Here is a tiny trained network, its code and every weight. The questions are about switching its units off for an input and a target symbol, where a switched-off unit gives its printed mean instead of its output.

import numpy as np


def w(rows, s, z=0):
    codes = np.array(rows[::2]) - 128.0
    scale = np.full(codes.shape[1], s)
    scale[-1] = z or s
    return codes * scale


def norm(h):
    return h / np.sqrt((h * h).mean(-1, keepdims=True) + 1e-5)


def f(y):
    return y / 2 * (1 + np.tanh(0.7978845608 * (y + 0.044715 * y**3)))


def softmax(a):
    e = np.exp(a - a.max(-1, keepdims=True))
    return e / e.sum(-1, keepdims=True)


def log_softmax(a):
    a = a - a.max(-1, keepdims=True)
    return a - np.log(np.exp(a).sum(-1, keepdims=True))


def net(x, mask):
    ids = ['Λβζημπσφψ'.index(c) for c in x.split()]
    T = len(ids)
    res = E[ids] + P[:T]
    u = 0
    for l in range(2):
        q, k, v = (norm(res) @ M[l].T for M in (Q, K, V))
        z = softmax(np.where(np.tri(T) > 0, q @ k.T / 3**0.5, -1e9)) @ v
        res = res + np.where(mask[u], z, O[l][:, -1]) @ O[l][:, :-1]
        u += 1
        y = f(norm(res) @ A[l][:, :-1].T + A[l][:, -1])
        res = res + np.where(mask[u : u + 4], y, B[l][:, -1]) @ B[l][:, :-1]
        u += 4
    return log_softmax(norm(res)[-1] @ U[:, :-1].T + U[:, -1])


Q, K, V, O, A, B = {}, {}, {}, {}, {}, {}
E = w([
[121,113,95,125,109,135,118,224,107],'Λ',
[129,51,132,99,88,134,87,177,72],'β',
[107,131,93,146,143,151,125,212,138],'ζ',
[56,115,6,158,11,147,178,159,80],'η',
[112,202,34,118,89,161,123,7,117],'μ',
[56,185,251,147,170,138,194,125,66],'π',
[120,89,127,155,119,177,142,186,122],'σ',
[92,116,90,115,167,129,99,176,129],'φ',
[187,196,79,131,100,141,132,66,129],'ψ',
],0.02)
P = w([
[95,144,120,117,172,130,181,129,75],'0',
[59,130,84,80,103,144,141,158,127],'1',
[91,167,144,122,123,163,66,138,90],'2',
[73,80,82,200,129,82,128,99,141],'3',
[106,144,142,44,79,162,88,124,243],'4',
[154,148,130,209,139,129,41,117,98],'5',
[126,140,131,226,130,86,107,104,149],'6',
[194,114,153,138,51,247,99,122,228],'7',
],0.014)
Q[0] = w([
[116,110,133,243,176,8,158,107,55],'0.h1',
[116,64,83,114,100,78,210,106,172],'0.h1',
[99,172,70,152,70,177,111,67,90],'0.h1',
],0.017)
K[0] = w([
[117,85,147,41,106,104,184,124,242],'0.h1',
[76,173,136,62,77,201,126,173,114],'0.h1',
[102,176,58,152,79,55,248,111,75],'0.h1',
],0.015)
V[0] = w([
[95,62,146,58,148,111,132,49,101],'0.h1',
[61,90,132,176,187,246,144,131,187],'0.h1',
[166,82,151,174,62,238,203,138,108],'0.h1',
],0.011)
O[0] = w([
[118,99,122,171,51,241,143,106,218,14],'0.h1',
[255,73,154,70,209,191,141,103,126,217],'0.h1',
[213,175,233,126,239,70,47,45,222,253],'0.h1',
],0.012,0.0042)
A[0] = w([
[138,127,77,103,94,178,194,3,129,110],'0.n1',
[199,188,117,132,87,75,128,83,155,209],'0.n2',
[105,128,87,143,95,114,85,144,163,124],'0.n3',
[125,145,99,177,51,108,41,77,198,7],'0.n4',
],0.016,0.011)
B[0] = w([
[96,129,146,71,132,116,5,123,126,166],'0.n1',
[97,60,82,190,84,178,154,83,140,249],'0.n2',
[154,92,190,139,136,146,145,77,112,171],'0.n3',
[215,165,36,127,50,205,219,106,160,182],'0.n4',
],0.023,0.014)
Q[1] = w([
[68,139,145,153,75,132,136,49,81],'1.h1',
[125,1,38,85,146,186,127,95,74],'1.h1',
[198,136,197,130,158,43,48,102,104],'1.h1',
],0.011)
K[1] = w([
[58,129,143,163,91,73,120,56,104],'1.h1',
[212,50,7,109,110,85,65,66,161],'1.h1',
[196,93,225,144,162,43,87,134,75],'1.h1',
],0.011)
V[1] = w([
[169,98,2,143,80,120,80,95,191],'1.h1',
[162,50,240,155,126,107,109,142,143],'1.h1',
[151,148,53,73,122,18,108,147,187],'1.h1',
],0.0076)
O[1] = w([
[80,162,155,102,204,183,1,135,86,253],'1.h1',
[99,169,104,112,125,141,222,123,245,121],'1.h1',
[210,193,164,241,113,214,82,119,69,32],'1.h1',
],0.0095,0.0071)
A[1] = w([
[106,154,66,155,61,157,47,18,173,126],'1.n1',
[141,109,130,94,167,122,135,186,173,3],'1.n2',
[77,252,100,153,85,29,100,196,96,147],'1.n3',
[68,142,220,136,124,103,140,149,91,185],'1.n4',
],0.017,0.0035)
B[1] = w([
[86,161,159,72,137,82,78,113,68,253],'1.n1',
[118,138,118,206,63,117,69,122,114,145],'1.n2',
[96,254,70,157,226,196,125,125,120,138],'1.n3',
[162,179,202,194,99,112,153,142,156,141],'1.n4',
],0.02,0.023)
U = w([
[74,154,176,101,135,42,71,76,99,103],'Λ',
[158,163,144,102,79,167,131,48,108,88],'β',
[126,122,100,190,60,155,89,95,170,69],'ζ',
[99,84,136,90,140,171,148,183,126,193],'η',
[204,128,131,137,122,59,105,129,87,128],'μ',
[118,140,173,112,97,57,169,123,157,254],'π',
[152,96,166,113,181,152,118,73,187,153],'σ',
[117,118,254,166,129,180,120,121,90,10],'φ',
[102,204,128,147,173,142,142,129,143,170],'ψ',
],0.0099,0.0035)

Each question gives the input, a string of symbols that net reads in full, and the target symbol t.
The units are the heads (3 rows each of Q, K, V and O) and the neurons (one row each of A and B). Each row of codes is followed by its name. A weight is (code - 128) times the scale printed after its matrix; where a second scale follows, it is the last column's (O, A, B and U).
mask holds one flag per unit, layer by layer, with each layer's heads first. A switched-off unit (its flag False) gives its mean, the last column of its rows in O or B, instead of its output. The means were averaged over made-up inputs and are rounded, as every weight is.
A unit's drop is (log p(t) with every unit on - log p(t) with that unit switched off) / (log p(t) with every unit on - log p(t) with every unit switched off).
The circuit of an input: a set's keep is (log p(t) with only the set's units on - log p(t) with every unit switched off) / (log p(t) with every unit on - log p(t) with every unit switched off). Starting from all 10 units, units are removed one at a time, each time the one whose removal leaves the highest keep (on an exact tie, the one counted first), for as long as the keep stays at least 0.8.
circuit, biggest first: the units of the circuit, biggest drop first
most important unit: the unit with the biggest drop
k most important neurons: the k neurons with the biggest drops, biggest first
top k neurons in layer l: the k neurons of layer l with the biggest drops, biggest first
input π φ σ ζ ζ, target σ: circuit, biggest first : 0.h1, 1.n1
input ψ Λ σ β φ Λ, target β: circuit, biggest first : 0.h1, 0.n4, 0.n3
input Λ ζ ζ ψ π Λ ψ η, target Λ: circuit, biggest first : 1.n1
input π σ φ, target ζ: 4 most important neurons : 0.n2, 0.n4, 1.n1, 1.n2
input σ Λ π μ σ, target ζ: top 2 neurons in layer 1 : 1.n1, 1.n2
input Λ β π φ, target β: circuit, biggest first : 0.h1, 0.n4, 0.n2
input ψ φ σ, target π: circuit, biggest first : 0.n2, 1.h1, 0.n4, 1.n1
input ψ ψ ζ, target π: 3 most important neurons : 0.n3, 0.n2, 1.n1
input π Λ σ ψ π ψ φ, target ζ: top 3 neurons in layer 0 : 0.n2, 0.n4, 0.n1
input π φ φ Λ π, target φ: top 2 neurons in layer 1 : 1.n4, 1.n1
input ζ ψ σ ζ ψ σ Λ, target π: 4 most important neurons : 0.n3, 0.n2, 0.n4, 1.n1
input σ ψ ζ π ψ σ, target ζ: top 2 neurons in layer 1 : 1.n2, 1.n1
input β Λ η ψ ζ β η μ, target Λ: 2 most important neurons : 1.n1, 0.n1
input μ ζ η Λ Λ ζ ζ, target ψ: circuit, biggest first : 0.h1, 0.n2, 0.n3, 1.n3
input π π φ ψ σ η η Λ, target Λ: most important unit : 0.h1
input π η ζ, target ζ: 3 most important neurons : 0.n2, 1.n2, 1.n1
input β ψ π φ β π, target φ: 3 most important neurons : 0.n4, 1.n1, 1.n4
input β Λ π, target π: circuit, biggest first : 1.h1, 0.n2, 1.n1
input β β ψ π η π σ Λ, target ζ: 3 most important neurons : 0.n2, 1.n1, 0.n4
input ψ β η ψ ζ η ψ, target ζ: circuit, biggest first : 0.n2
input ζ σ η ζ ψ π μ ζ, target ζ: 4 most important neurons : 0.n2, 1.n1, 1.n2, 0.n4
input μ σ Λ ζ β μ σ, target β: 2 most important neurons : 0.n4, 0.n1
input Λ ψ μ π ψ ζ π, target ψ: 3 most important neurons : 1.n3, 0.n2, 0.n3
input β μ Λ ζ ζ Λ φ, target μ: circuit, biggest first : 0.h1, 0.n2, 1.n1, 1.n2
input η ψ ζ π σ, target μ: top 2 neurons in layer 0 : 0.n2, 0.n4
